Below is a small trained network, with its code and all its weights. Each question gives an input and a target symbol and asks what happens when units are switched off, that is, made to give their printed mean instead of their output.

import numpy as np


def w(rows, s, z=0):
    codes = np.array(rows[::2]) - 128.0
    scale = np.full(codes.shape[1], s)
    scale[-1] = z or s
    return codes * scale


def norm(h):
    return h / np.sqrt((h * h).mean(-1, keepdims=True) + 1e-5)


def f(y):
    return np.maximum(y, 0)


def softmax(a):
    e = np.exp(a - a.max(-1, keepdims=True))
    return e / e.sum(-1, keepdims=True)


def log_softmax(a):
    a = a - a.max(-1, keepdims=True)
    return a - np.log(np.exp(a).sum(-1, keepdims=True))


def net(x, mask):
    ids = ['ΓΞαδημπ'.index(c) for c in x.split()]
    T = len(ids)
    res = E[ids] + P[:T]
    q, k, v = (norm(res) @ M[0].T for M in (Q, K, V))
    z = softmax(np.where(np.tri(T) > 0, q @ k.T / 4**0.5, -1e9)) @ v
    res = res + np.where(mask[0], z, O[0][:, -1]) @ O[0][:, :-1]
    y = f(norm(res) @ A[0][:, :-1].T + A[0][:, -1])
    res = res + np.where(mask[1:9], y, B[0][:, -1]) @ B[0][:, :-1]
    return log_softmax(norm(res)[-1] @ U[:, :-1].T + U[:, -1])


Q, K, V, O, A, B = {}, {}, {}, {}, {}, {}
E = w([
[106,173,51,163],'Γ',
[120,84,209,99],'Ξ',
[125,127,115,113],'α',
[132,118,115,133],'δ',
[119,132,124,112],'η',
[126,122,124,135],'μ',
[5,169,148,172],'π',
],0.025)
P = w([
[153,155,177,154],'0',
[63,134,90,179],'1',
[102,78,145,134],'2',
[75,142,207,194],'3',
[165,254,124,165],'4',
[218,100,35,46],'5',
],0.0061)
Q[0] = w([
[144,78,144,110],'head 1',
[251,163,162,103],'head 1',
[106,70,134,128],'head 1',
[141,189,101,168],'head 1',
],0.026)
K[0] = w([
[155,81,148,101],'head 1',
[33,6,78,131],'head 1',
[191,122,162,119],'head 1',
[53,139,46,171],'head 1',
],0.019)
V[0] = w([
[206,54,61,147],'head 1',
[111,164,160,255],'head 1',
[143,214,51,62],'head 1',
[56,83,231,116],'head 1',
],0.0097)
O[0] = w([
[56,123,180,66,8],'head 1',
[92,105,26,1,170],'head 1',
[227,234,186,161,253],'head 1',
[101,41,72,203,87],'head 1',
],0.0094,0.0035)
A[0] = w([
[153,176,117,171,121],'neuron 1',
[252,72,142,51,1],'neuron 2',
[129,91,195,69,81],'neuron 3',
[127,93,165,79,139],'neuron 4',
[173,56,193,124,169],'neuron 5',
[31,179,198,186,148],'neuron 6',
[180,101,94,145,77],'neuron 7',
[214,107,214,78,29],'neuron 8',
],0.03,0.0059)
B[0] = w([
[141,181,154,198,248],'neuron 1',
[235,77,56,104,149],'neuron 2',
[200,126,166,102,147],'neuron 3',
[100,161,155,115,154],'neuron 4',
[97,95,167,193,171],'neuron 5',
[52,91,93,46,217],'neuron 6',
[164,152,105,119,164],'neuron 7',
[114,2,165,147,184],'neuron 8',
],0.045,0.013)
U = w([
[157,224,144,207,252],'Γ',
[77,71,231,200,38],'Ξ',
[202,124,30,120,161],'α',
[141,90,32,197,16],'δ',
[245,55,145,112,193],'η',
[178,164,227,50,124],'μ',
[49,157,76,77,216],'π',
],0.011,0.0022)

Each question gives the input, a string of symbols that net reads in full, and the target symbol t.
The units are the heads (4 rows each of Q, K, V and O) and the neurons (one row each of A and B). Each row of codes is followed by its name. A weight is (code - 128) times the scale printed after its matrix; where a second scale follows, it is the last column's (O, A, B and U).
mask holds one flag per unit, heads first, then neurons. A switched-off unit (its flag False) gives its mean, the last column of its rows in O or B, instead of its output. The means were averaged over made-up inputs and are rounded, as every weight is.
A unit's drop is (log p(t) with every unit on - log p(t) with that unit switched off) / (log p(t) with every unit on - log p(t) with every unit switched off).
The circuit of an input: a set's keep is (log p(t) with only the set's units on - log p(t) with every unit switched off) / (log p(t) with every unit on - log p(t) with every unit switched off). Starting from all 9 units, units are removed one at a time, each time the one whose removal leaves the highest keep (on an exact tie, the one counted first), for as long as the keep stays at least 0.8.
units of the circuit, in order: the units of the circuit, biggest drop first
most important unit: the unit with the biggest drop
k most important neurons: the k neurons with the biggest drops, biggest first
drop of u: that unit's drop, to one decimal
input α Γ π, target π: most important unit : neuron 6
input α Ξ η η η α, target Γ: units of the circuit, in order : head 1; neuron 8
input π π α Γ μ, target α: units of the circuit, in order : head 1; neuron 2
input π μ η α δ, target π: 3 most important neurons : neuron 1; neuron 8; neuron 2
input Γ δ Γ α μ, target μ: units of the circuit, in order : head 1; neuron 1; neuron 6; neuron 8
input π π Γ δ η, target α: units of the circuit, in order : head 1; neuron 2
input δ π α, target μ: units of the circuit, in order : head 1; neuron 3
input Γ α π η, target η: units of the circuit, in order : head 1; neuron 2
input μ Γ Γ μ Ξ η, target η: 2 most important neurons : neuron 2; neuron 6
input δ π μ Ξ α η, target π: units of the circuit, in order : head 1; neuron 8
input μ α η, target π: drop of neuron 8 : 0.2
input α α π α α α, target α: drop of neuron 2 : 0.4
input π α η π, target π: drop of neuron 1 : 0.0
input Γ Γ μ, target η: units of the circuit, in order : neuron 2
